Below are the code and all the weights of a small trained network. Each question names an input and a target symbol and asks about switching units off, where a switched-off unit gives its printed mean instead of its output.

import numpy as np


def w(rows, s, z=0):
    codes = np.array(rows[::2]) - 128.0
    scale = np.full(codes.shape[1], s)
    scale[-1] = z or s
    return codes * scale


def f(y):
    return np.maximum(y, 0)


def softmax(a):
    e = np.exp(a - a.max(-1, keepdims=True))
    return e / e.sum(-1, keepdims=True)


def log_softmax(a):
    a = a - a.max(-1, keepdims=True)
    return a - np.log(np.exp(a).sum(-1, keepdims=True))


def net(x, mask):
    ids = ['αβδζηθλξψ'.index(c) for c in x.split()]
    T = len(ids)
    res = E[ids] + P[:T]
    r = res
    for j in range(2):
        rows = slice(4 * j, 4 * j + 4)
        q, k, v = (r @ M[0][rows].T for M in (Q, K, V))
        z = softmax(np.where(np.tri(T) > 0, q @ k.T / 4**0.5, -1e9)) @ v
        o = O[0][rows]
        res = res + np.where(mask[j], z, o[:, -1]) @ o[:, :-1]
    y = f(res @ A[0][:, :-1].T + A[0][:, -1])
    res = res + np.where(mask[2:14], y, B[0][:, -1]) @ B[0][:, :-1]
    return log_softmax(res[-1] @ U[:, :-1].T + U[:, -1])


Q, K, V, O, A, B = {}, {}, {}, {}, {}, {}
E = w([
[102,75,165,56,71],'α',
[152,130,147,86,91],'β',
[115,178,132,144,116],'δ',
[117,133,217,61,170],'ζ',
[106,117,171,117,75],'η',
[124,162,101,101,137],'θ',
[145,94,171,47,77],'λ',
[166,77,145,1,107],'ξ',
[89,118,98,109,66],'ψ',
],0.016)
P = w([
[197,125,98,149,102],'0',
[70,182,143,1,174],'1',
[61,154,176,71,162],'2',
[57,144,185,107,144],'3',
[62,133,206,102,140],'4',
[68,124,224,107,139],'5',
],0.0074)
Q[0] = w([
[97,156,104,127,156],'h1',
[128,168,93,64,77],'h1',
[156,84,145,164,184],'h1',
[78,103,141,165,109],'h1',
[32,135,122,72,109],'h2',
[104,126,106,136,124],'h2',
[73,194,181,55,102],'h2',
[2,159,99,65,82],'h2',
],0.023)
K[0] = w([
[111,150,92,142,141],'h1',
[167,95,99,130,127],'h1',
[105,138,132,105,175],'h1',
[98,108,157,146,93],'h1',
[207,95,159,157,112],'h2',
[166,137,150,173,107],'h2',
[207,149,91,150,130],'h2',
[251,158,202,217,63],'h2',
],0.026)
V[0] = w([
[101,154,67,92,120],'h1',
[76,133,101,159,176],'h1',
[144,182,106,122,20],'h1',
[160,157,170,162,145],'h1',
[124,108,33,5,175],'h2',
[251,195,87,200,152],'h2',
[172,197,177,110,204],'h2',
[125,143,190,174,122],'h2',
],0.014)
O[0] = w([
[154,131,157,142,150,91],'h1',
[151,79,186,84,76,5],'h1',
[170,133,123,92,203,126],'h1',
[97,89,124,98,117,124],'h1',
[138,116,152,251,168,155],'h2',
[137,25,141,61,150,34],'h2',
[27,99,64,136,153,254],'h2',
[104,146,101,84,112,156],'h2',
],0.015,0.0058)
A[0] = w([
[187,123,121,135,172,8],'n1',
[182,56,171,173,157,60],'n2',
[155,137,184,140,202,211],'n3',
[186,129,43,121,89,72],'n4',
[137,97,6,177,12,81],'n5',
[189,148,157,145,126,1],'n6',
[148,73,91,80,72,88],'n7',
[140,111,149,80,126,29],'n8',
[166,164,162,127,59,107],'n9',
[120,61,132,138,56,149],'n10',
[78,81,163,158,25,28],'n11',
[163,121,14,136,133,149],'n12',
],0.012,0.005)
B[0] = w([
[108,137,170,129,140,163],'n1',
[71,153,83,120,210,184],'n2',
[200,56,77,130,78,254],'n3',
[137,128,77,96,139,143],'n4',
[138,113,4,107,128,198],'n5',
[44,162,120,152,149,178],'n6',
[128,214,84,206,156,173],'n7',
[151,151,73,169,174,181],'n8',
[126,173,121,82,228,184],'n9',
[144,107,88,98,158,142],'n10',
[168,186,206,189,55,183],'n11',
[103,94,111,136,38,192],'n12',
],0.016,0.0074)
U = w([
[173,110,32,174,152,167],'α',
[97,88,154,171,216,198],'β',
[137,167,178,240,150,132],'δ',
[220,116,118,227,77,111],'ζ',
[181,155,115,88,114,92],'η',
[138,79,105,253,171,4],'θ',
[184,40,134,160,115,152],'λ',
[113,18,131,167,210,75],'ξ',
[45,111,117,189,115,108],'ψ',
],0.0055,0.011)

Each question gives the input, a string of symbols that net reads in full, and the target symbol t.
The units are the heads (4 rows each of Q, K, V and O) and the neurons (one row each of A and B). Each row of codes is followed by its name. A weight is (code - 128) times the scale printed after its matrix; where a second scale follows, it is the last column's (O, A, B and U).
mask holds one flag per unit, heads first, then neurons. A switched-off unit (its flag False) gives its mean, the last column of its rows in O or B, instead of its output. The means were averaged over made-up inputs and are rounded, as every weight is.
A unit's drop is (log p(t) with every unit on - log p(t) with that unit switched off) / (log p(t) with every unit on - log p(t) with every unit switched off).
The circuit of an input: a set's keep is (log p(t) with only the set's units on - log p(t) with every unit switched off) / (log p(t) with every unit on - log p(t) with every unit switched off). Starting from the 12 units with the biggest drops (on a tie, the unit counted first), units are removed one at a time, each time the one whose removal leaves the highest keep (on an exact tie, the one counted first), for as long as the keep stays at least 0.8.
units of the circuit, in order: the units of the circuit, biggest drop first
unit that matters most: the unit with the biggest drop
k most important neurons: the k neurons with the biggest drops, biggest first
which heads matter: for each layer, one digit per head in row order, 1 if its drop is at least 0.15 and else 0, layers parted by /
input η ζ α ζ ξ, target η: units of the circuit, in order : (h2)
input ζ λ δ, target ψ: units of the circuit, in order : (h2 n12)
input θ δ ζ, target ξ: units of the circuit, in order : (h2 n2 n3 h1)
input β ζ λ ζ, target λ: units of the circuit, in order : (h2 n3)
input ξ β ζ, target θ: units of the circuit, in order : (h2 n3 n2 n6)
input α α ζ ψ η α, target δ: which heads matter : 01
input ζ ζ β ζ ζ, target δ: units of the circuit, in order : (h1 n11)
input α β ψ, target δ: 2 most important neurons : (n6 n5)
input λ δ δ, target ζ: units of the circuit, in order : (n3 h2)
input ζ α λ, target ψ: units of the circuit, in order : (h2 n3)
input θ δ ζ ζ, target ξ: units of the circuit, in order : (h2 n2 n3)
input ζ ζ λ, target ψ: units of the circuit, in order : (n3 h2)
input α α δ ξ, target δ: 3 most important neurons : (n6 n5 n1)
input ψ ζ β η η, target β: 3 most important neurons : (n9 n6 n2)
input λ ξ α ζ, target ζ: unit that matters most : n3
input ζ α ζ, target ψ: 3 most important neurons : (n9 n3 n8)
input ζ η δ δ ξ, target ψ: 4 most important neurons : (n3 n12 n8 n9)
input α β α ζ, target δ: 3 most important neurons : (n6 n5 n9)
input ζ δ θ, target ψ: 2 most important neurons : (n3 n12)
input ξ α η ψ, target θ: 2 most important neurons : (n3 n2)
